Below are the code and all the weights of a small trained network. Each question names an input and a class and asks about switching units off, where a switched-off unit gives its printed mean instead of its output.

import numpy as np


def w(rows, s, z=0):
    codes = np.array(rows[::2]) - 128.0
    scale = np.full(codes.shape[1], s)
    scale[-1] = z or s
    return codes * scale


def norm(h):
    return h / np.sqrt((h * h).mean(-1, keepdims=True) + 1e-5)


def f(y):
    return y / 2 * (1 + np.tanh(0.7978845608 * (y + 0.044715 * y**3)))


def log_softmax(a):
    a = a - a.max(-1, keepdims=True)
    return a - np.log(np.exp(a).sum(-1, keepdims=True))


def net(x, mask):
    res = np.array(x, float).reshape(1, 7) / 4 @ E
    u = 0
    for l in range(2):
        y = f(norm(res) @ A[l][:, :-1].T + A[l][:, -1])
        res = res + np.where(mask[u : u + 15], y, B[l][:, -1]) @ B[l][:, :-1]
        u += 15
    return log_softmax(norm(res)[-1] @ U[:, :-1].T + U[:, -1])


A, B = {}, {}
E = w([
[129,128,128,131,126,130,126,127,125,129],'x0',
[128,128,128,129,126,127,129,128,125,127],'x1',
[116,102,254,140,119,140,122,128,130,131],'x2',
[129,110,135,142,122,154,127,246,141,128],'x3',
[73,128,121,127,129,125,55,124,132,124],'x4',
[128,125,128,127,129,129,128,128,130,130],'x5',
[128,130,130,128,128,128,128,128,129,130],'x6',
],0.0064)
A[0] = w([
[146,119,119,152,180,136,135,129,134,125,116],'0.n1',
[181,143,153,103,155,118,213,88,148,146,164],'0.n2',
[125,104,190,137,129,157,118,1,144,136,90],'0.n3',
[199,96,161,167,103,125,186,95,108,136,146],'0.n4',
[167,129,71,150,147,114,105,84,110,151,99],'0.n5',
[154,135,115,157,146,146,144,131,151,132,126],'0.n6',
[120,145,46,120,133,126,152,33,146,121,179],'0.n7',
[136,128,111,82,153,79,128,124,99,143,80],'0.n8',
[134,103,35,131,136,150,138,183,164,120,50],'0.n9',
[143,107,67,116,135,127,121,181,130,151,55],'0.n10',
[113,136,174,139,136,104,137,172,119,138,24],'0.n11',
[150,107,99,154,133,110,90,143,107,149,72],'0.n12',
[120,159,174,131,143,129,140,173,183,143,4],'0.n13',
[164,146,117,84,134,143,171,169,130,119,65],'0.n14',
[201,132,95,146,129,146,244,155,122,130,204],'0.n15',
],0.0064,0.0018)
B[0] = w([
[91,122,139,111,82,133,169,159,163,191,126],'0.n1',
[155,210,96,76,139,177,206,143,89,48,203],'0.n2',
[119,185,94,125,147,13,114,121,138,190,253],'0.n3',
[129,170,94,34,181,170,184,178,149,62,195],'0.n4',
[94,73,182,116,92,162,146,152,144,112,169],'0.n5',
[109,112,138,117,98,122,163,149,159,203,132],'0.n6',
[160,24,191,139,95,212,90,165,125,98,246],'0.n7',
[110,108,157,161,108,154,147,146,174,138,132],'0.n8',
[126,229,109,91,127,108,134,109,137,150,181],'0.n9',
[117,185,98,157,132,111,156,116,145,145,156],'0.n10',
[167,87,88,81,104,169,117,63,133,84,150],'0.n11',
[149,166,130,138,142,147,102,143,123,82,126],'0.n12',
[160,81,130,113,93,170,129,78,136,92,150],'0.n13',
[96,73,158,171,118,62,170,129,153,189,149],'0.n14',
[221,67,182,167,128,3,108,95,69,170,234],'0.n15',
],0.0073,0.005)
A[1] = w([
[139,68,158,139,132,126,182,114,132,128,104],'1.n1',
[107,141,109,156,88,183,67,151,172,137,151],'1.n2',
[128,91,128,91,116,157,184,181,133,119,37],'1.n3',
[150,174,103,154,155,122,212,131,77,129,123],'1.n4',
[50,169,117,127,154,101,104,119,135,171,71],'1.n5',
[75,255,85,99,169,182,178,145,142,98,65],'1.n6',
[145,104,152,145,126,168,180,135,127,129,30],'1.n7',
[47,73,137,161,129,202,99,125,123,124,33],'1.n8',
[139,167,80,102,167,122,114,151,138,95,103],'1.n9',
[155,156,121,97,125,214,136,181,113,58,46],'1.n10',
[74,170,73,113,148,131,137,169,143,122,44],'1.n11',
[167,98,143,138,130,183,176,117,150,130,5],'1.n12',
[129,135,104,209,112,113,108,144,109,162,59],'1.n13',
[149,94,169,138,157,110,96,204,58,69,92],'1.n14',
[147,119,156,120,109,131,127,135,102,146,99],'1.n15',
],0.0082,0.0014)
B[1] = w([
[94,158,71,157,95,220,97,153,97,107,212],'1.n1',
[69,148,150,79,169,148,97,106,171,110,241],'1.n2',
[157,107,141,163,110,116,107,48,69,121,193],'1.n3',
[25,131,151,160,112,168,39,154,210,161,230],'1.n4',
[118,95,95,164,137,129,110,148,13,73,220],'1.n5',
[146,182,143,81,140,199,208,153,123,77,227],'1.n6',
[160,127,108,102,84,111,129,84,99,107,173],'1.n7',
[133,119,130,78,188,87,128,154,246,164,249],'1.n8',
[108,141,191,149,107,159,141,78,121,143,167],'1.n9',
[136,95,100,185,118,83,125,167,119,170,225],'1.n10',
[165,140,191,103,107,138,172,66,114,101,160],'1.n11',
[168,94,127,130,116,132,146,116,72,106,183],'1.n12',
[172,134,159,113,125,131,219,123,132,136,142],'1.n13',
[135,111,76,99,120,159,138,77,146,128,254],'1.n14',
[90,127,78,172,160,151,165,113,137,94,168],'1.n15',
],0.011,0.004)
U = w([
[202,45,72,162,55,198,150,89,61,91,185],'0',
[99,248,186,78,145,189,204,132,115,78,185],'1',
[88,67,120,67,188,124,59,123,249,137,190],'2',
[75,136,131,148,176,15,55,106,2,106,4],'3',
[148,167,123,208,91,39,168,195,165,244,23],'4',
],0.0079,0.0013)

Each question gives the input, the list of numbers given to net, and the class t.
The units are the neurons (one row each of A and B). Each row of codes is followed by its name. A weight is (code - 128) times the scale printed after its matrix; where a second scale follows, it is the last column's (A, B and U).
mask holds one flag per neuron, layer by layer. A switched-off neuron (its flag False) gives its mean, the last column of its row in B, instead of its output. The means were averaged over made-up inputs and are rounded, as every weight is.
A unit's drop is (log p(t) with every unit on - log p(t) with that unit switched off) / (log p(t) with every unit on - log p(t) with every unit switched off).
The circuit of an input: a set's keep is (log p(t) with only the set's units on - log p(t) with every unit switched off) / (log p(t) with every unit on - log p(t) with every unit switched off). Starting from the 12 units with the biggest drops (on a tie, the unit counted first), units are removed one at a time, each time the one whose removal leaves the highest keep (on an exact tie, the one counted first), for as long as the keep stays at least 0.8.
units of the circuit, in order: the units of the circuit, biggest drop first
most important unit: the unit with the biggest drop
k most important neurons: the k neurons with the biggest drops, biggest first
top k neurons in layer l: the k neurons of layer l with the biggest drops, biggest first
drop when u is switched off: that unit's drop, to one decimal
input [-7,-1,1,0,7,6,-4], class 3: units of the circuit, in order : (0.n7; 1.n5)
input [4,8,-8,1,4,3,3], class 1: units of the circuit, in order : (0.n9; 1.n6)
input [3,2,2,-8,-1,2,3], class 1: units of the circuit, in order : (0.n2; 0.n15)
input [7,0,1,-5,6,0,7], class 3: units of the circuit, in order : (0.n3; 1.n5)
input [6,-4,-7,1,-4,0,6], class 4: most important unit : 0.n9
input [4,-7,6,1,-4,-6,7], class 0: 3 most important neurons : (0.n9; 0.n13; 1.n10)
input [-3,3,7,0,6,3,2], class 3: top 3 neurons in layer 0 : (0.n7; 0.n3; 0.n5)
input [2,-6,0,5,7,-1,-4], class 1: 2 most important neurons : (0.n7; 0.n15)
input [-2,0,1,-4,0,8,-4], class 1: 3 most important neurons : (0.n3; 0.n2; 0.n15)
input [0,-7,-5,-8,3,-5,-6], class 2: 3 most important neurons : (0.n7; 1.n8; 0.n15)
input [-2,-4,0,4,-1,7,0], class 4: top 2 neurons in layer 0 : (0.n7; 0.n9)
input [2,0,-7,2,-8,-6,-4], class 4: 3 most important neurons : (0.n15; 0.n9; 1.n4)
input [-2,0,-2,2,1,-6,-1], class 1: 2 most important neurons : (0.n9; 1.n6)
input [-5,0,-1,8,3,-6,-1], class 1: most important unit : 0.n7
input [4,3,1,-7,2,4,-6], class 3: top 2 neurons in layer 0 : (0.n3; 0.n15)
input [-7,8,7,-7,6,-3,-7], class 3: drop when 1.n5 is switched off : 0.1
input [-4,-2,2,8,-3,-6,8], class 0: drop when 0.n3 is switched off : 0.2
input [-7,5,4,-5,6,3,-6], class 3: drop when 1.n5 is switched off : 0.1
